Below is a small trained network, with its code and all its weights. Each question gives an input and a class and asks what happens when units are switched off, that is, made to give their printed mean instead of their output.

import numpy as np


def w(rows, s, z=0):
    codes = np.array(rows[::2]) - 128.0
    scale = np.full(codes.shape[1], s)
    scale[-1] = z or s
    return codes * scale


def norm(h):
    return h / np.sqrt((h * h).mean(-1, keepdims=True) + 1e-5)


def f(y):
    return y / 2 * (1 + np.tanh(0.7978845608 * (y + 0.044715 * y**3)))


def log_softmax(a):
    a = a - a.max(-1, keepdims=True)
    return a - np.log(np.exp(a).sum(-1, keepdims=True))


def net(x, mask):
    res = np.array(x, float).reshape(1, 2) / 4 @ E
    u = 0
    for l in range(2):
        y = f(norm(res) @ A[l][:, :-1].T + A[l][:, -1])
        res = res + np.where(mask[u : u + 4], y, B[l][:, -1]) @ B[l][:, :-1]
        u += 4
    return log_softmax(norm(res)[-1] @ U[:, :-1].T + U[:, -1])


A, B = {}, {}
E = w([
[62,253,216,156,183,151],'x0',
[82,175,77,92,52,129],'x1',
],0.0046)
A[0] = w([
[172,91,111,146,126,135,232],'L0N1',
[40,255,133,113,114,220,94],'L0N2',
[166,97,128,136,91,139,95],'L0N3',
[132,94,39,119,123,113,255],'L0N4',
],0.0088,0.00064)
B[0] = w([
[97,138,150,49,199,222,154],'L0N1',
[68,111,217,72,202,169,255],'L0N2',
[28,117,123,134,68,157,144],'L0N3',
[254,2,121,148,101,156,176],'L0N4',
],0.0061,0.01)
A[1] = w([
[116,164,135,255,142,70,10],'L1N1',
[146,145,191,118,246,172,149],'L1N2',
[42,234,196,79,124,129,52],'L1N3',
[159,196,169,242,107,95,255],'L1N4',
],0.0082,0.0018)
B[1] = w([
[143,92,55,179,220,229,124],'L1N1',
[123,189,87,114,55,50,245],'L1N2',
[7,117,221,155,63,126,214],'L1N3',
[164,1,73,20,105,138,130],'L1N4',
],0.0072,0.011)
U = w([
[140,185,69,199,149,109,31],'0',
[221,130,32,65,70,53,162],'1',
[168,198,118,186,167,196,3],'2',
[150,179,101,217,201,177,1],'3',
[14,195,210,99,87,64,221],'4',
[195,17,144,104,136,253,238],'5',
[130,153,103,166,255,161,11],'6',
],0.0097,0.0048)

Each question gives the input, the list of numbers given to net, and the class t.
The units are the neurons (one row each of A and B). Each row of codes is followed by its name. A weight is (code - 128) times the scale printed after its matrix; where a second scale follows, it is the last column's (A, B and U).
mask holds one flag per neuron, layer by layer. A switched-off neuron (its flag False) gives its mean, the last column of its row in B, instead of its output. The means were averaged over made-up inputs and are rounded, as every weight is.
A unit's drop is (log p(t) with every unit on - log p(t) with that unit switched off) / (log p(t) with every unit on - log p(t) with every unit switched off).
The circuit of an input: a set's keep is (log p(t) with only the set's units on - log p(t) with every unit switched off) / (log p(t) with every unit on - log p(t) with every unit switched off). Starting from all 8 units, units are removed one at a time, each time the one whose removal leaves the highest keep (on an exact tie, the one counted first), for as long as the keep stays at least 0.8.
circuit, biggest first: the units of the circuit, biggest drop first
top k neurons: the k neurons with the biggest drops, biggest first
k most important neurons of layer l: the k neurons of layer l with the biggest drops, biggest first
drop when u is switched off: that unit's drop, to one decimal
input [-5,5], class 5: circuit, biggest first	(L1N2)
input [-2,-8], class 1: top 2 neurons	(L1N3; L0N2)
input [3,-5], class 1: top 3 neurons	(L0N2; L1N4; L0N1)
input [-2,3], class 1: 2 most important neurons of layer 1	(L1N3; L1N1)
input [1,-2], class 1: top 3 neurons	(L0N2; L0N1; L0N3)
input [-1,5], class 5: circuit, biggest first	(L1N2; L1N3; L0N4)
input [-4,4], class 5: top 2 neurons	(L1N2; L0N4)
input [-3,-4], class 5: circuit, biggest first	(L1N2; L0N2)
input [-4,7], class 1: top 2 neurons	(L0N2; L1N3)
input [-3,-8], class 1: top 2 neurons	(L1N3; L0N2)
input [-1,4], class 5: top 2 neurons	(L1N2; L1N3)
input [-5,1], class 5: drop when L1N2 is switched off	0.4
input [-6,1], class 5: drop when L1N2 is switched off	0.5
input [-7,3], class 5: drop when L0N1 is switched off	0.1
input [2,-4], class 1: drop when L0N1 is switched off	0.2
input [-5,8], class 1: circuit, biggest first	(L1N3)
